The rows lie along a hidden order. The number after each row says roughly how far along it the row is, from 0 to 12. A new part has a new order.
[-29  10 -11  28  29   1   2  -2  60  -8 -96  11 -50 -80 -39   0  17  24
  22  -3  33  -4 -25  -4   4 -15 -10  -4  10  17   5 -12   0  -2  42  -2
   9  -9  26   5  -1 -48   1  19  22 -60 -16  55 -14 -24 -14  27 -14 -32
 -23 -21 -28 -15  -2  14 -16 -39   2  -2 -13  57  -1   5  26  17  13  17
  13  -5   1  23 -26  10 -21  41  24  -6   6  -9  19  19  -6 -18  -8  18
  -9  21  30 -15   7   0 -18   1  -5   4 -47  11 -20   3   1 -14 -36  13]
1
[  1   3 -15  -2   7   5   4   6  28  -4   1  -2 -16 -29  -9   0   9   8
   2  -8   0   3   6   2   3  -4  -3   4   7  -3  17   0   1   3  -5   3
  -3  -1   1  -3  -6 -57   7   7   6  -8  -4  14   0  -5  54   8  -4 -10
  -4 -36  -1  -8 -10   8 -14  -9   3  -7  -7  19   1  -6  -4   8   1   1
   0   8  -5   6 -31   3 -10  -2  16  -7   1   1   3   7   5 -10   2 -14
 -24  -8  12   0   4   0  -3   0  -4   1   1   1 -10   4   2  -5 -13  34]
11
[-12   7 -26   0  17  12   4   7  37  -8 -33   6 -40 -41 -23  -1  15  19
   9  -8  15   0 -10   4   5 -10  -3   5  10   0  16  -9   1   0  22  -1
   2  -5   8   2  -6 -43  15   7  18 -13 -12  33  -3  -9  45  14  -8 -15
 -97 -51  32  -9 -10  13 -27 -15   7 -16   4  24   8  -6  -3  11  -7   8
   3   5  -4  14 -95   8 -16  12  18   0   2   4  17  15   2 -13  -9 -14
 -15  -2   8  -3   4  -4  -2   3  -2   2  -5   5 -20   8   4  -6 -16  32]
8
[ -9   8 -25  -4  10   9   4  10  35  -8 -19   0 -24 -36 -27  -5  16  16
   6  -6  10  -1  -2   6   5  -8  -3   4   6  -3  16  -7   3   6  17  -2
  -1  -5   6   5  -7 -50  10  19  14  -6  -7  28   2  -6  56  11  -9  -5
 -69 -57  28  -5  -8  12 -15 -12   1 -19   3  26  -5  11  -7   4  -4   7
   1   8  -5   7 -66   6 -20  -2  20   2   0   2  12  13   8 -14 -23 -20
 -17 -11  -4   0   6  -4  -2   0  -3   0   2   5 -16   9   4  -6 -24  40]
9
[ -6   6 -25  -4  10   9   3  10  39  -8 -17   1 -23 -37 -20  -2  14  16
   5 -10   6   1  -3   4   4  -8  -1   5   8  -2  17  -4   2   2  10   0
   0  -4   1   2  -7 -49  12   9  15  -9  -9  26   0  -8  47  10  -9 -12
 -19 -52  23  -9 -10  10 -24 -13   4 -14   0  24   9  -2  -5   8  -1   4
   1   9  -7  11 -67   7 -16   5  20  -2   1   4  12   9   5 -13 -10 -17
 -21  -8   6   2   5  -4  -4   0  -2   1  -1   3 -14   7   4  -9 -23  34]
9
[  0   4 -18  -1   7   8   3   8  33  -6  -5   0 -20 -28 -11   1  11   8
   4 -11   5   2   0   2   7  -6  -2   6  11  -3  20   0   1   0  -8   2
   0  -3   3  -2  -7 -46  11   5  23 -14  -8  22  -1  -8  43   7  -6 -18
 -10 -44  14 -10 -14   9 -24  -3   5  -8  -5  18  12 -12  -2  10   2   2
   3   9  -8   8 -52   6 -13   6  20  -7   2   3   8  17   3 -13   3 -15
 -25  -5  15  -2   5  -2  -4   0  -1   1  -1   0 -13   4   3  -8 -18  31]
10
[ -34   12  -20   26   29   -2    3   -2   60  -11  -99    9  -52 -103
  -58   -6   20   29   19    4   28   -9  -19    2    3  -10  -14   -6
    1   15    3  -17    3    8   72   -7    7  -12   34   13   -2  -44
   -6   48   15  -44   -8   53  -13  -19   -7   30  -18  -22  -53  -22
  -34   -8    6   23    0  -49   -9  -15   -4   62  -35   38   18    8
    8   21    4  -11   12   20  -29    8  -27   34   20    6    2  -11
   22   24    3  -18  -50   13   -2    7    6   -9    8    2  -20   -4
   -8    0  -32   15  -21    9   -2   -8  -45   21]
0
[ -35   11  -10   20   31    5    2    3   56   -8  -92    6  -41  -62
  -42   -4   21   26   17    5   30   -7  -20    2    2  -16   -5    1
    7   12    6  -18   -1    2   45   -7    5   -7   19    7   -1  -59
    9   21   16  -49  -15   51  -10  -15    8   24  -16  -11 -117  -34
  -10  -11    1   15    0  -36    2  -21    0   44   -5    5   10    4
   -3   21    9   -3    2   25  -40   12  -20   17   16   -2    6   -2
   19   26   -2   -9  -22    1  -20    2   14  -14    6   -3   -5    3
   -8    1  -24   13  -25   10    1  -10  -37   32]
3
[-13   3 -14  -8   5   3   3   5  16  -3 -12  -6 -11 -18 -21  -4   5  10
  -2  -2   0   0  10   7   1  -3  -3   3   2  -3  12  -1   2  10   9  -1
  -6  -1   4   3  -4 -31   2  30   2   5   3  11   1   0  35   6  -5   5
 -10 -31  -3   1  -4  10   5  -9  -4 -13  -3  13 -23  21  -9  -1  -5   4
  -4   5   2   5  -9   1 -10  -9  13   1  -2   1   2   8  10  -4 -21 -16
 -13 -16  -5   7   3   2  -1  -2  -7  -1  11   4  -9   9   0  -1 -13  39]
12
[ -28   10  -20   12   27   11    2    3   47   -8  -70    8  -42  -50
  -30   -2   20   22   15    2   27   -4  -18    2    3  -14   -6    4
    9    7   12  -15   -1   -1   34   -5    5   -5   13    2   -3  -57
   14    9   20  -18  -16   46   -6  -12   26   22   -5  -14 -127  -49
   14  -12   -5   15  -14  -24    8  -19    4   27    5  -12    5    7
   -8   17    9   -1    0   21  -73   12  -17   20   18   -3    3    4
   22   23   -1  -13  -10   -1  -22   -2   21  -11    4   -5   -5    5
   -5    3  -13   10  -25    8    1   -9  -30   34]
5
[ -1   5 -14  -2   6   5   2   5  18  -3  -7  -3 -13 -25 -14  -1   6   6
   1  -7  -1   2   8   3   3  -5  -2   4   6  -3  19   0   1   4  -7   2
  -3  -1   3  -2  -6 -42   3  17   6  -7  -2  23   0  -5  43   8  -3 -10
  -3 -35  -3  -7  -9   8  -9  -9   2  -8  -6  19  -3   0  -4   6   0   1
   0   8  -4   6 -22   3  -9  -5  17  -6   1   2   1   7   6  -8  -3 -13
 -22  -9   6   4   3   1  -2  -1  -4   1   2   2  -9   5   1  -6 -13  37]
12
[ -9   6 -25   0  13  11   4   8  36  -8 -23   4 -24 -44 -26  -3  17  17
   3  -8  16   0  -9   5   5 -11  -3   5   8  -2  16  -8   2   3  23  -2
   0  -5   5   4  -7 -51  13  15  17  -8 -10  35   0  -7  54  16  -8 -11
 -86 -49  31  -6 -10  12 -23 -10   5 -21   3  24   4   0  -4   8  -6   8
   2   7  -5  11 -85   8 -18   6  20   1   1   4  15  12   5 -17 -17 -18
 -16  -7   3   0   5  -5  -3   2  -2   1  -1   4 -14   7   4  -8 -23  41]
8
[ -35   11  -13   16   26    7    3    3   52   -8  -85    6  -42  -65
  -42   -6   25   27   16    7   30   -9  -18    3    1  -16   -5    1
    7    9    7  -19    0    4   53   -9    4   -6   21    8   -1  -59
    9   26   13  -43  -13   50   -9  -12   10   26   -9   -7 -127  -34
    2   -8    2   15    2  -33    1  -23    4   53  -13    6    6    0
   -6   22    8   -2    3   24  -48   11  -23   21   14   -1    4   -1
   20   26    0   -5  -27    3  -19   -2    6  -12    6   -5   -6    3
   -9    1  -18   14  -23   11    1   -9  -34   36]
3
[-27   7  -6  29  27   3   2  -2  67  -6 -92  13 -45 -61 -20   5  18  18
  27  -9  28  -1 -31  -7   6 -17  -4  -2  17  16   6 -11  -3 -11  14   0
  11  -6  20  -1   0 -46   9  -6  23 -69 -22  46 -15 -28 -25  23 -11 -41
 -10 -23 -20 -23  -7   6 -23 -39  12   2 -17  53  35 -32  28  23  14  15
  16  -1  -8  29 -35  10 -21  53  24 -13  11  -6  18  16 -14 -17  25  16
 -22  29  47 -20   6  -2 -14   4  -2   6 -43   7 -20  -1   3 -18 -30   5]
2

[ -1   5 -48  24  -5  17  -9   5   1  56  10 -20 -11  24  -6   8  10  29
   0  42   8   7  17  -9  11   0   3  -5 -12 110   5  -6  11  -2  32  -4
 -17   4  -1 -27  -9  17   9  -3   1 -16   9  34   1  -3  56  -4   2  15
  16  -7  14  -1   7 -26  -8  13  15   4  -2 -11  -4 -35   3  -5 -14   0
   0 -16  18  -4   2   9   3  19  30 -16   1  -8   5  -4  -6  -7 -19   1
 -17   1  11  -2   6  -1  10  24 -23 -21   6  -7   0  -2   5 -13  42  -8
  -4  -3  -3   1  -4  -1 -19  -2  14   2 -23  13  30   1  -2  37   6   5
 -14  20 -37   3   9 -22  11  -2 -32 -14 -49   3   7   5   2  17  -1  -6
  12  -5  24  -8 -11  18   1 -13  22  11  19  64  35 -27  49  -1  -4  15
   4   4 -13  40   3  -5  -3  -9]
3
[  0  49  18 -13  -4 -18  -8  -2  -2 -12   0  15   9 -19  27  19 -11 -20
   0 -10  -2  -3  -4   5  -7 -11 -10  -6   2 -62  -3  17 -18   2   6 -12
 -81  -8   4 -18  -6 -19  -3  34   7  23   0   1   6 -13  -7   2   0 -13
   1  -8 -16   3  13   7  17 -32  -8  -6   8   2   5 -48 -23   6  14  -7
 -32 -26 -26  -6   0   0   6  13 -23  51  -6  -3  29  15  -3 -37 -15   1
 -69   6 -13  20  -6 -25  14 -13  20   7  -7   8 -41  -2  -2  14  -4 -11
   1  -3  -3   0  12  42  31 -16 -10  11 -12  -3 -23  -5   1  -6 -18   1
   0  36 -39 -20   8 -32  -3   0  20  -1  23   6  -9   9   8 -32  -7  -3
  -2 -22 -15  12  10 -32   0   8  26  20   1  81  23  58 -20 -11  -1 -19
   5   2 -25 -28   4  -2  12   5]
8
[  0  -6  13   7   2   2  -1  -5  -6 -29   1   9  30 -20 -13   0   5 -13
   7 -44 -21   3  -8  14  -6  -4  -4   6   7 -81  -1  12 -15   3 -22   0
  41   0  -1  35  11 -19  -9 -28  -2  19  -4 -20  -2   2 -12   4  -2 -15
 -19   9   2   1 -14  19   6 -22 -16  -5  -3   4  -4  10 -17  15  -3   2
   3  21  -3   5  20  -2  -2 -32 -27 -42 -13  16   3   3   9   3   3   1
 -25  21  -5 -11  -4   8   1 -13  48  17 -10  14  11   0   2   8 -48   4
   3   5  -3  -3 -12   7  64 -12   2 -12  14 -13 -12   3   6 -44 -10   1
   7  -3  17  -2 -11  -8 -11   2  10   5  19   5   0   1  -5   0   7   9
  -8  -8 -23   9  12 -11  -5  27 -24 -28 -51 -20   3  -9 -32  15   4  -5
  12  -7  -4 -20  -3  -7 -18 127]
12
[   0   33  -21   -5   -5   -4   -7    5    2   35    5   -2  -13   -4
   22   16   -5    2   -3   25    6    5   12  -10   -5   -8   -8   -8
   -4   16   -1    9    0    1   36  -13 -103   -5    1  -39   -9    4
   10   33    7   55    7   27    9  -10   32   -2    3   -1   12  -12
  -11    0   16  -15    8   -8   15    0    7   -7    3  -75  -19   -7
    6   -8  -28  -51  -18  -13   -5    9   11   31    6   55    1  -15
   20   10   -7  -31  -24    0  -50    3   -6   14    0  -23    9    7
  -25  -12   -1   -7  -44   -4    0    3   35  -17   -1   -5   -3    1
   19   40   -6   -1   -3   14  -29    9   -1   -4   -3   24   -6    3
   -5   64  -46  -15   18  -40    8   -2   -8   -9    5    7   -8   12
   11  -24   -8  -11    4  -29    2    6   -2   -5    6   -7   48   39
   37  105   24   53   30  -13   -5   -4   -1    6  -27    5    6   -3
   16  -27]
0
[  0  24 -28  -7  -7   1  -8   5   5  28   5  -5 -21  10  25  19  -4   7
  -4  23  16   4   7 -11   1  -7  -6  -8  -6  55   1   2   6  -1  31 -12
 -85  -3   1 -48 -11  10  10  37   6  -2   4  32   7 -13  43  -3   3   6
  20 -13  -7  -1  17   3   7  -7  10   2   6  -6   3 -55  -1  -9   5  -6
 -25 -36 -10 -14  -9   8   9  36  18  49   8 -15  17   7  -6 -27 -20   1
 -25   6  -4  13   0 -22  11  11 -42 -16   3 -11 -38  -2   0  -1  39 -14
  -5  -7  -3   2  12  35 -25  -6  -2   9 -26  11   5  -3  -4  30  -5   2
  -9  49 -45 -13  20 -35   9  -3 -13  -6  -9   3  -2   8  10 -14  -8 -11
   7 -19  17  -3  -7  -7   5 -17  46  36  44  95  29  28  31 -15  -6   2
  -4   9 -26  16   5   0  16 -53]
0
[ -2  53 -57  31 -10  18 -31   4  -4  70  12 -14   0  10   9  22   9  25
  11  37  -8   6  21  -4   9 -22  -7 -10 -16  70   8   3   0  -4  35 -16
 -63   2   2 -31 -13   9   6  -9   0  -3  15  55   9 -14  77  -1   4  15
  12 -12   9   5  15 -47   0  -5  10   3   0 -15  -6 -90 -22   5 -12  -6
 -27 -37   7 -22  13  14   6  13   5  -3 -11 -16  37   2   0 -40 -48   2
 -81  -7   7 -16   3 -20  27  16  37 -24  -3   1 -34 -10   7  -8  51 -13
  -5  -4 -10   1  -2  33  25 -34  14   7 -31  12  26   0  -2  23  -8   8
 -20  71 -87 -18  14 -64  15  -2 -24 -18 -37   8   2  17   9   6  -1  -9
  12 -35  16 -10  -3  -8  -2   0  48  34   2 127  76 -22  64  -1  -6   5
  18   4 -41  62   6 -10  13 123]
3
[   1   -6   66  -12   -1  -14   12   -3   -2  -45   -9   16   11  -27
    7    0   -7  -16    0  -54   -9   -4  -11   10  -15   -1   -4    6
   11 -108   -6   11  -21    4  -20    6   13   -4    0   23    8  -22
  -11    4   -2   22   -8  -42   -1    5  -43    4   -2  -20  -14    6
  -16    1   -6   25   14  -13  -11   -6    3    9    2   27  -11    5
   15   -1   -5   14  -19    4    0   -5   -3  -13  -34   20   -9    9
   -6   10    0    1    5   -2   -5   33  -13   19   -8    2   -4  -20
   27   19   -9   19   -6    4   -4   14  -36    7    5    3    0   -2
    6   13   37   -5   -9    2    7  -13  -23   -1    4  -46   -4   -3
   11   -6    6   -3   -3   16  -14    1   27    3   43    1  -10  -11
   -2  -17   -1    5  -10   -5  -27   23   12  -24    1   16  -18  -12
  -25  -27  -21   37  -28    3    3  -16    3   -5    1  -30   -2    3
   -9   51]
10
[   1   12   58  -16    0  -12    3   -7   -4  -38   -4   21   35  -31
    7    4   -9  -32    3  -50  -16   -2  -14   14  -10  -11  -10    5
   11 -127   -5   16  -21    4  -51    0   10   -7    2   17    8  -23
  -12   -2    2   19  -11  -18    1   -8  -46    3   -3  -29  -21    8
  -13    0   -5   20   14  -25  -18   -8    4    7    3   -1  -22   16
   10   -1   -4   -3  -15    4   10   -7    2  -18  -43   10   -8   10
   15   10    9   -4    9    1  -29   12   -9    3   -8   -2   -3  -27
   16   20  -13    8    0   -1    0   24  -45   -1    5    3   -3   -1
   -1   20   50  -18   -9   -5    8  -11  -27    2    6  -40  -25   -1
    6   -9   17   -7   -6  -15  -14    4   32   12   42    4  -12    4
    1  -21   -1    6  -15  -10  -22   15   17  -26   -4   23   -6  -16
  -33  -33    7   28  -61    6    2  -11    3   -5   -3  -59   -1   -3
  -14   77]
11
[  -1   56   34   -3   -7   -6  -33  -13   -7   -6   -5   25   55  -25
    0   22   -4  -28   18  -28  -38   -8  -12   17    2  -35  -18   -9
    9  -71   -1   14  -29   -4  -25  -10   22   -5   10   -1    3  -18
  -18  -13    4   12   -5   -6    3  -23   -9    8    2  -13  -29    4
   -3   10   10    6   17  -42  -40   -8    4    5    1  -30  -46   21
    7   -3  -17   -3    2  -27   12    2   -7  -44  -37    5  -11   13
   42   -1   15  -12  -12    4  -54  -53   -7  -21   -5  -18   23  -26
  110   15  -15    9   -6   -7    3   15  -27   -6   -4    0    0   -1
   -4   42   88  -58    0  -12   29  -10  -10    4    3   -4  -44    2
   -7   23  -29  -20   -5 -100   -7    7   28    1   24    1   -9   21
    6  -19   -6    1   -3  -30  -21   -9   17  -21  -20   26   23    7
  -37   19   39    3  -41    1    2  -19   16   -4  -19  -18    3   -7
   43  127]
12
[  1  14  33 -14  -2 -12   6   1  -2 -16  -3  11   7 -15   2   9  -8 -22
  -1 -14  -2  -2  -2   3 -13  -3  -5   0   0 -63  -4  14 -13   2   3   1
 -48  -3   0   6   2 -23  -5  18   1  28  -1 -13   3   8   0   4   1 -12
   2  -3 -16   3   4  13  14 -16  -3  -5   5   5   3  -2 -13   2  14  -2
 -19  -5 -25   0  -1   0   0   5  -9  35  -5  -2   8  12  -4 -21 -12  -2
 -33  29 -14  25  -5  -8   6  -8  17   6 -12  14 -20   1  -6  10  -6  -1
   1   0  -1   0   8  31  12   1 -11  15  -5  -5 -10  -4   2 -11  -4   0
   8  20 -32  -7   6 -10  -4  -1  14  -6  34   3 -11   0   2 -21  -1  -4
  -7 -11 -17  19   6 -25   6  10   2   4   6  39 -14  48  -6  -6   3 -15
   4   0   8 -14   1   3  12  25]
8
[  1   9  24 -18  -1 -16  -1  -2  -1 -26  -4   9   3 -21  22  10  -9 -16
  -4 -21  -2  -3  -7   2  -9  -4  -7  -2   4 -50  -4  11  -7   2   2  -9
 -53 -10   3 -10  -1 -12  -1  25   4  21   0   3   3  -8  -5   1   1 -13
   1  -7 -21   1   8   7  13 -20  -8  -4   6   5   5 -29  -9   0  17  -4
 -19 -15 -16  -8  -5  -7   6  15  -9  43  -3  -2  14  14  -2 -21  -2   1
 -42   2 -11  22  -5 -18   6 -16  -9   7  -5   3 -25   1  -2  17   0  -7
  -1  -1   0   0  14  20   6  -9 -21   9  -5  -8 -24  -4   2 -21 -11  -3
   5  21 -21 -11  11 -13  -5   0  16   6  28   5  -9   3   6 -24  -4  -1
  -4 -10 -14  11   8 -24   3   5  13  16   4  38  11  58 -26 -11  -1  -9
  -6   2 -13 -27   3   2  13 -14]
8
